Each row has a name. Each piece below is followed by the name of the row it came from, unless a question asks for something else. Each question is about the rows just above it.

Columns, left to right: K E D X J G
[108 162 100 193  95  83] = Q_134
[130  76 147 103 140  92] = Q_268
[ 78 112 157 127 165 118] = Q_856
[162  83 192 100 108  95] = Q_633
[145 137  91  84 122 166] = Q_883
[112 110 179 135 140 132] = Q_511
Put [ 95  83 108 162 100 193] back in order: which row is it?  Q_134
[ 76 112  83] is in which column, read top down?  E
[122 137 145  84  91 166] is which row reordered?  Q_883
[103 127 100  84 135] is in which column, read top down?  X
Which column holds this, read top down? [118  95 166]  G
Which column holds [ 78 162 145] top down?  K

Columns, left to right: W N A C
[ 80 148 192 110] : Q_225
[113 118 133 147] : Q_935
[145 161 152 142] : Q_190
[140 117 112 149] : Q_144
[163 110 102 109] : Q_251
[120 109 109 114] : Q_430
[154 149 108 134] : Q_727
[140 117 112 181] : Q_882
[169 146 125 138] : Q_412
[168 125 138 146] : Q_31
Which row holds these entries in another order? [146 125 169 138]  Q_412
Which column holds this, read top down? [102 109 108 112 125]  A
[140 163 120 154] is in which column, read top down?  W
Which column holds [118 161] top down?  N
[125 169 146 138] is which row reordered?  Q_412

Columns, left to right: B R U T V
[157 163 134 106 133] : Q_628
[ 84 126 167 160 117] : Q_244
[167 152 132 114 123] : Q_169
[ 52 141 169 152 129] : Q_593
[149 109 135 138 119] : Q_815
Which column holds [163 126] top down?  R
[ 84 167  52 149] is in which column, read top down?  B
Which column holds [167  52 149] top down?  B
[126 152] is in which column, read top down?  R
[134 167] is in which column, read top down?  U
Which column holds this, read top down? [123 129]  V

Columns, left to right: P Z F Q L S
[153 141 123  98 160 129]  Q_518
[125 143 111 108  90 112]  Q_79
[ 98 160 153 123 141 130]  Q_34
[131 141 123  98 160 153]  Q_944
[139 125 180 126 113 163]  Q_527
Which column holds [141 160] top down?  L
[ 98 123 131 141 153 160] is which row reordered?  Q_944
Which row holds these entries in another order? [129 160  98 123 141 153]  Q_518
[130 141 123 153 160  98] is which row reordered?  Q_34
Which column holds this, read top down? [153 123 180]  F
Which column holds [111 153 123 180] top down?  F

Columns, left to right: lupad taki kufe fided kab Gofab Vul fatu
[142 102 106 142 145 151 117  99] : Q_897
[169 148 113 137 182 139  76 123] : Q_10
[105 138 113 140 136 125 120  89] : Q_940
[102 103 105 196 133  94 115  73] : Q_326
[162  81 155 132 129 145 131 156] : Q_207
[148  76 182 123 113 137 139 168] : Q_181
[143  45 148 194 145 132 118 100] : Q_344
Which column holds this, read top down? [120 115 131 139]  Vul
Put [168 148  76 182 123 113 137 139] back in order: which row is it?  Q_181
Which row holds these entries in another order? [123  76 139 182 137 113 148 169]  Q_10

Columns, left to right: vap Vuli Sazi Nas lefo Kap bovo Nebi kana
[107 118  88 143  90 126 156  77  81]  Q_806
[157  56  92 165 113 140 128 144 115]  Q_867
[126 143  80 118 107  77 156  90  89]  Q_439
[ 90 107 156 143 118  82  88 126  77]  Q_411
Which column holds this, read top down? [165 118]  Nas
[ 77 126  82  90 118 156 107  88 143] is which row reordered?  Q_411
Which column holds this, read top down? [115  89]  kana
Put [ 77  82  88  90 107 118 126 143 156] back in order: which row is it?  Q_411
[ 81  77 156 126  90 143  88 118 107] is which row reordered?  Q_806
[ 77  81  88  90 107 118 126 143 156] is which row reordered?  Q_806
Which column holds this, read top down? [ 56 143]  Vuli

Columns, left to right: vofi Nik Nagin zov ruz Mukip rutu nef
[139 104 102 152 106 165 138 164] : Q_701
[139 104 102 152 106 119 114 122] : Q_107
[139 104 102 152  82 119 114 122] : Q_747
[139 104 102 162 106 165 138 164] : Q_401
Which column holds [119 119 165] top down?  Mukip
q: [139 104 102 152 106 119 114 122]  Q_107

Columns, left to right: laf teb Kuz Nibef guti bego vuvu bel
[121 119  44 101 117  92 123 111] = Q_927
[146  77  76 103 119 116 202 145] = Q_461
[111  43 117 119 101  92 121 123] = Q_435
Put [121 101  92 123 119 111 117  44] back in order: which row is it?  Q_927
Which column holds this, read top down? [146 111]  laf
[119  77] is in which column, read top down?  teb
[ 76 117] is in which column, read top down?  Kuz
Which column holds [116  92] top down?  bego

Columns, left to right: zonu fon Bape kore Mib feru gure
[183 161  92 169 171 128 150] : Q_691
[157 138 128 173 132 138 172] : Q_622
[173 172 128 157 139 137 132] : Q_18
[ 92  85 136 101 100 107 111] : Q_64
[170 180 153 149 137 150 108] : Q_43
[ 86  92 135 100  90 114 119] : Q_919
[132 137 157 172 138 128 173] : Q_191
[ 75 100 129  92  93 110 132] : Q_869
Put [ 75  92  93 100 110 129 132] back in order: which row is it?  Q_869
Put [132 137 139 157 128 172 173] back in order: which row is it?  Q_18
[150 128 171 169  92 161 183] is which row reordered?  Q_691
[173 128 138 172 157 137 132] is which row reordered?  Q_191
Which column holds [172 132] top down?  gure
[ 90 138] is in which column, read top down?  Mib

Columns, left to right: losom tugi folan viri vakil rupov Vig duno Vov dubov
[135 126  85 126  97 130 135 111 117 178] = Q_345
[131 127 126 126 128 126 124 125 130 122] = Q_575
[157 159 117 127 139 119 169 138 122 129] = Q_375
[125 109 106 122 134 119 165 190 108 113] = Q_286
[157 114 121 123 100 142 110 161 101 142] = Q_777
[119 165 160 128 135 112 122 127 133 151] = Q_858
[131 145 144 167 149 125 122 151 132 101] = Q_459
[162 120 133 151 128 155 134 139 144 140] = Q_709
[135 117  98 126 111 126 135  85 130 178] = Q_941
[125 104 134 144 113  95  74 142 171 119] = Q_91
[117 127 139 119 169 138 122 129 157 159] is which row reordered?  Q_375
[157 125 157 119 131 162 135] is in which column, read top down?  losom
[ 85  97 111 117 126 126 130 135 135 178] is which row reordered?  Q_345
[142 112] is in which column, read top down?  rupov
Which column holds [124 169 165 110 122 122] top down?  Vig
Which column holds this, read top down? [127 122]  viri

Columns, left to right: gak mubu gid reb
[165 157 114 145] -> Q_850
[123 106 158 121] -> Q_146
[140  88 143 170] -> Q_93
[106  62 159  64] -> Q_754
[152 118 102 178] -> Q_320
[ 64  62 159 105] -> Q_916
[119 103  97 143] -> Q_202
[122 158 121 106] -> Q_257
[145 121] is in which column, read top down?  reb
[170 143  88 140] is which row reordered?  Q_93
[114 158] is in which column, read top down?  gid
Put [106 121 122 158] back in order: which row is it?  Q_257
Which column holds [ 62 118  62 103 158] top down?  mubu
Put [159 105  64  62] back in order: which row is it?  Q_916
[106  88  62] is in which column, read top down?  mubu

Columns, left to right: Vuzi dipos rigo pom bov Bona boz
[188 116  73 176 102  71 167] -> Q_324
[165  75  88 173 116 114 113] -> Q_707
[188  71  73 176 103 116 167] -> Q_372
[ 93  81  76 180 110 108 102] -> Q_723
[ 60 126 130 134 134 109  69] -> Q_590
Put [167 116 103 176  73  71 188] back in order: which row is it?  Q_372
[102 116 103] is in which column, read top down?  bov
Which column holds [180 134] top down?  pom

Columns, left to right: Lut motir nubog Bep
[140 156  93 136]  Q_660
[156 189 133 124]  Q_233
[123 138 165 110]  Q_561
[151 133 139  86]  Q_920
[139 151  86 131]  Q_979
[123 150 145 124]  Q_297
[151 132  86 139]  Q_368
Which column holds [139 123] top down?  Lut
Which row holds these entries in another order? [ 93 136 140 156]  Q_660
[ 86 131] is in which column, read top down?  Bep
[ 86 132 139 151] is which row reordered?  Q_368
Put [124 133 156 189] back in order: which row is it?  Q_233
[133 165 139  86] is in which column, read top down?  nubog
Which row holds these entries in another order? [132 139 151  86]  Q_368

Columns, left to right: lela suku lil Pani venug Luviv Lapog meden
[ 95 119  93 110 180 110  57  82]  Q_533
[ 50 171 102 167 118  86 101 115]  Q_947
[116  81 105 128 208 114 108  73]  Q_80
[138 170 144 100  50 139  92 179]  Q_744
[ 83 110 121 197 159  92 183 105]  Q_184
[ 65 158  94 129 139  96  57 101]  Q_417
[109  78 118 168 196 105 166  86]  Q_479
[161 126 139  67  93 145  54 159]  Q_866
Which column holds this, read top down? [171  81 170 110 158]  suku
[116 138  83] is in which column, read top down?  lela

Columns, left to right: mukop babo keka nev
[197 116 201 196] : Q_377
[126 129 158 146] : Q_564
[134 170 119  96] : Q_838
[167 111  96 175] : Q_525
[126 128 146 158] : Q_674
[141 126 137 125] : Q_85
[122 150 142 141] : Q_579
[124 114 135 139] : Q_493
[ 84 127 119 159] : Q_719
[152 124 142 161] : Q_103
[119  84 127 160] : Q_99
[136 115 141 143] : Q_698
Which column holds this, read top down? [197 126 134 167 126 141 122 124  84]  mukop
Put [160 127  84 119] back in order: which row is it?  Q_99
[ 84 159 127 119] is which row reordered?  Q_719
[126 129 146 158] is which row reordered?  Q_564
Which column holds [141 122 124] top down?  mukop
[129 170 111 128 126] is in which column, read top down?  babo

Columns, left to right: vev pofom piri mufa favag Lib
[ 96 167 165 142 169 144] -> Q_621
[ 96 167 165 162 139 137] -> Q_917
[ 96 167 162 165 138 137] -> Q_915
Which column holds [169 139] top down?  favag
Which column holds [137 137] top down?  Lib
Which column holds [165 165] top down?  piri
Which row holds [ 96 167 165 142 169 144]?  Q_621
[137 139 162 165 167  96] is which row reordered?  Q_917

Columns, left to right: raroz nafun Depu bina
[119 142  76 175]  Q_671
[125 144  63 156]  Q_795
[ 98  97 112 122]  Q_339
[137 128  76 130]  Q_962
[136 126  78 127]  Q_152
[131 143  63 147]  Q_490
[ 92 146 163 108]  Q_669
[ 63 144 125 155]  Q_752
[137 128  76 107]  Q_67
[130 120  90 121]  Q_403
[ 96 105 122 133]  Q_57
[ 96  93 114 131]  Q_176
Which column holds this, read top down? [112  76]  Depu
[ 63 125 144 156] is which row reordered?  Q_795
[156 122 130] is in which column, read top down?  bina

Columns, left to right: Tivit Tegit miza samam
[109 111 212  52] = Q_444
[105 106 198  60] = Q_292
[109 111 212  45] = Q_870
[108 109 209  77] = Q_418
[ 77 209 107 109] = Q_101
[ 77 209 109 108] is which row reordered?  Q_418
Which column holds this, read top down? [198 212 209 107]  miza
Which column holds this, read top down? [60 45 77]  samam
[109 105 109] is in which column, read top down?  Tivit
[111 109 209] is in which column, read top down?  Tegit

Columns, left to right: Gedel zaf metu Kaza rup
[138 143 128 131 125] -> Q_759
[ 99 127 129 127 127] -> Q_523
[129 128 117 116 120] -> Q_588
[166 121 131 127 146] -> Q_318
[117 116 119 129 128] -> Q_907
[148 128 131 124 130] -> Q_501
[188 129 134 124 134] -> Q_571
Put [124 129 134 134 188] back in order: which row is it?  Q_571
Which column holds this, read top down? [127 120]  rup
[129 117 116 119 128] is which row reordered?  Q_907
Which column holds this, read top down? [120 146 128 130]  rup

Columns, left to right: pof gini Gavas Livi
[135 145 161 100] = Q_610
[163  71 119  99] = Q_654
[ 71  99 164 119] = Q_796
[163  99 118  71] = Q_30
[164  71  99 119] = Q_994
[100 135 145 161] is which row reordered?  Q_610
Put [ 99 119  71 163] back in order: which row is it?  Q_654
[ 71 119  99 163] is which row reordered?  Q_654
[ 99 163  71 119] is which row reordered?  Q_654
Which column holds [ 71 163 164] top down?  pof
[ 71 118  99 163] is which row reordered?  Q_30

Columns, left to right: Mov vutug kimo naduf ziref Zefog Nalak reso nolob digo
[ 75 212 186 109 197 146 146  56 196 118] : Q_627
[148 125 123 124 148 148 151 105 160 132] : Q_197
[105 151 132 148 160 148 148 124 125 124] : Q_163
Put [124 125 124 148 148 160 148 132 151 105] back in order: which row is it?  Q_163
Which row holds these entries in another order? [132 160 105 151 148 148 124 123 125 148]  Q_197

Columns, left to right: Fova zet zogo Biz dedun
[140 196 176  95 111] : Q_301
[176 111 196  95 139] : Q_714
[162 162 154 158  77] : Q_381
[176 111 196 150 139] : Q_468
[139  53 124 148  96] : Q_228
[178 155 181 156 114] : Q_606
[204 118 201 125 117] : Q_346
[178 109 179 167 174] : Q_900
[178 180 174 167 109] : Q_787
[139  95 196 111 176] is which row reordered?  Q_714
Which column holds this, read top down? [139 178 204 178 178]  Fova
Which column holds this, read top down? [158 150]  Biz
Which column holds [196 124 181] top down?  zogo
Which column holds this, read top down? [ 77 139  96 114 117]  dedun
Put [167 109 178 180 174] back in order: which row is it?  Q_787
Which row holds these entries in another order? [125 118 201 117 204]  Q_346

Columns, left to right: tav mive bot lavi donab pudom
[147  54 121 128 159 155]  Q_997
[182  86 153  71 128 147]  Q_969
[131 142  64  75 110 148]  Q_884
[176  83 146  71 124 147]  Q_137
[182  86 153 129 155 155]  Q_3
[131  85 152  71 116 147]  Q_451
[163  95 111 137 138 156]  Q_97
[146 147  64  97 110 151]  Q_637
[165  95  71 160 163 159]  Q_76
[163  93 108 131 138 155]  Q_82
[150  54 130 141 141 157]  Q_482
Which column holds [54 86] top down?  mive
[95 93 54] is in which column, read top down?  mive

Columns, left to right: dusi niz pak vovi Lop Kot poz
[122  99  74  77  73 172 160] : Q_113
[ 86  81 152 162 123  98  91] : Q_624
[115  93  78  76  63 171 156] : Q_551
[123  98  87  91  81 162 152] : Q_635
[117  96  74  73  65 173 158] : Q_810
[121 135 114 115 125 131 133] : Q_25
[135 136 175 175 169  70  82] : Q_731
[149  96 131 133 106 149 137] : Q_452
[117  46 197 180 101  60  46] : Q_717
Which column holds [ 98 171 162 173 131] top down?  Kot
[ 87  91  81 162 152 123  98] is which row reordered?  Q_635
Put [ 82  70 175 169 135 175 136] back in order: which row is it?  Q_731
Which column holds this, read top down? [131  70 149  60]  Kot

